[[107  78  95  89 203 145 161]
 [186 178 150  48 141 171  77]
 [133 176  99  15 121 187  35]] Answer: 95

[[334 132 684 675 741 913 405]
 [301 324 497 489 774 739 567]
 [490 713 278 280 539 280 715]] Answer: 684

[[ 99 101 186 192]
 [246  97 113 232]
 [145  19 122 121]] Answer: 186

[[81 51 47 20 24]
 [81 87 47 35 24]
 [81 87  7 20 24]] Answer: 47

[[52 61 55 41]
 [42 73 71 37]
 [80 30 75  9]] Answer: 55

[[ 59 191 145 158 107]
 [251 151 193 139 119]
 [ 97  11 184 100 143]] Answer: 145
---
[ -6 -66  43 -39 -22] -> 43, 43

[ 54  76 -10  25 -45] -> -10, 76

[-78  49 -26 -12 -65] -> -26, 49

[-44 -85 -51  32 -36] -> -51, 32

[[ 59  11 -53 -18  61]
 [ 42 -31 -26  43 -42]
 [ 59 -31  -3  34 -20]] -> -26, 61

[ 62  41  -2 -37 -40] -> -2, 62

[[-61 -26  11  21   6]
 [ 77  35 -45 -64 -17]
 [ 31 -13  14  21   4]] -> -45, 77

[-68   7   4  23 -23] -> 4, 23

[-18  31 -40  -4 -62] -> -40, 31

[ -1 -15 -54 -73  80 -57 -20] -> -73, 80
---
[[ 10  45  -9   5  14  -4]
 [ 26  32 -26  38  32 -66]] >> -66

[[ 68  35  59   9]
 [-34  -2 -48  67]
 [-37  -3 -50  66]] >> 67

[[ 15 -32  42  21  28  42]
 [ 18  61 -52 -31 -29 -41]
 [ 12 -18   8  28  12  16]] >> -41

[[-25 -76   1  39]
 [ -5  -9  56  -6]] >> -6

[[ 33 -12 -49   1  53 -27 -14]
 [-75  29  66 -17 -41 -46  -5]] >> -5

[[ 11   8 -20   1  22]
 [ 20  34   3 -79 -13]] >> -13

[[-25  30  38  51 -17 -32 -19]
 [-29  81 -30 -14  -6 -30 -63]] >> -63
---
[[ 16  20 -70  18  39]
 [ 35  77 -61  17  20]] --> 16, 20

[ 57   7 -67  29] --> 57, 29

[[ -3  -1   4  70  -2]
 [ -3  -4  21 -15  -3]] --> -3, -3

[[-35  37  23   5  71  33]
 [-22  41  13  -4  62  -4]
 [-36  43  45 -33  44  43]] --> -35, 43

[[ 10 -21   1 -11  -3   8   1]
 [ 37  10 -81 -56  57 -34  -2]
 [ 24 -65  -2  27 -40  33 -12]] --> 10, -12

[-61  19  47  44  40 -82 -53] --> -61, -53

[  8 -48  85 -82  80] --> 8, 80

[-12  18  63 -62   5 -39] --> -12, -39
---
[[  -0.60   83.07   78.13  -57.33   51.87   94.99 -130.89]
 [ -61.78   85.41  -53.93  -88.34  -36.53  100.94  -91.55]
 [  43.47   53.46  141.22  -97.69   66.95   73.56  -88.02]] ==> 141.22, -130.89

[[ 110.1  -62.2  -84.2  135.6  -78.8    5.8   70.7]
 [ -50.6  -84.8  108.8  154.7 -108.0   90.1  -80.1]
 [ -54.3  116.2   36.6  114.1 -179.8 -124.3  -95.7]] ==> 154.7, -179.8

[-0.174 -0.047  0.104 -0.063 -0.097 -0.113] ==> 0.104, -0.174

[[-0.235 -0.116  0.007  1.117 -0.107]
 [-1.559 -0.051 -0.067 -0.224 -0.144]] ==> 1.117, -1.559

[-0.42  1.70  0.99 -0.90] ==> 1.70, -0.90

[[ -55.00  150.64 -149.60 -215.99 -204.51  195.98]
 [-152.85   67.67  -86.95   85.59  105.22   14.44]
 [  68.98 -157.81  132.10  -54.01  -38.20  -76.26]] ==> 195.98, -215.99

[[ 0.11 -0.12 -0.12  0.03 -0.06 -0.12]
 [ 0.22 -0.17  0.06  0.02 -0.14  0.03]] ==> 0.22, -0.17
---
[[-17  45 -63 -41  30]
 [-16  33 -61 -37   5]
 [-12  18 -50 -20  11]]: -50

[[-46 -39  19  27  27 -26 -18]
 [-34 -36  22   8  23  14 -39]
 [-78 -62  47  46  21  48 -69]]: 47

[[-37 -14 -49  19 -12 -74   7]
 [ 23  18  31   4  18  36 -28]
 [-17  -4   6   4  -5   8  -4]]: 6

[[-16 -55  64   8  23 -24]
 [-38 -40  74 -43  14  62]
 [ 37 -21   0 -32  -9 -37]]: 0

[[-73 -39 -57  30]
 [ -5  14  17   4]
 [-38 -17  -1  24]]: -1

[[-48   0 -45   8 -16  -5]
 [-42 -41 -54  21   3  20]
 [  3 -11 -16  15  38 -69]]: -16
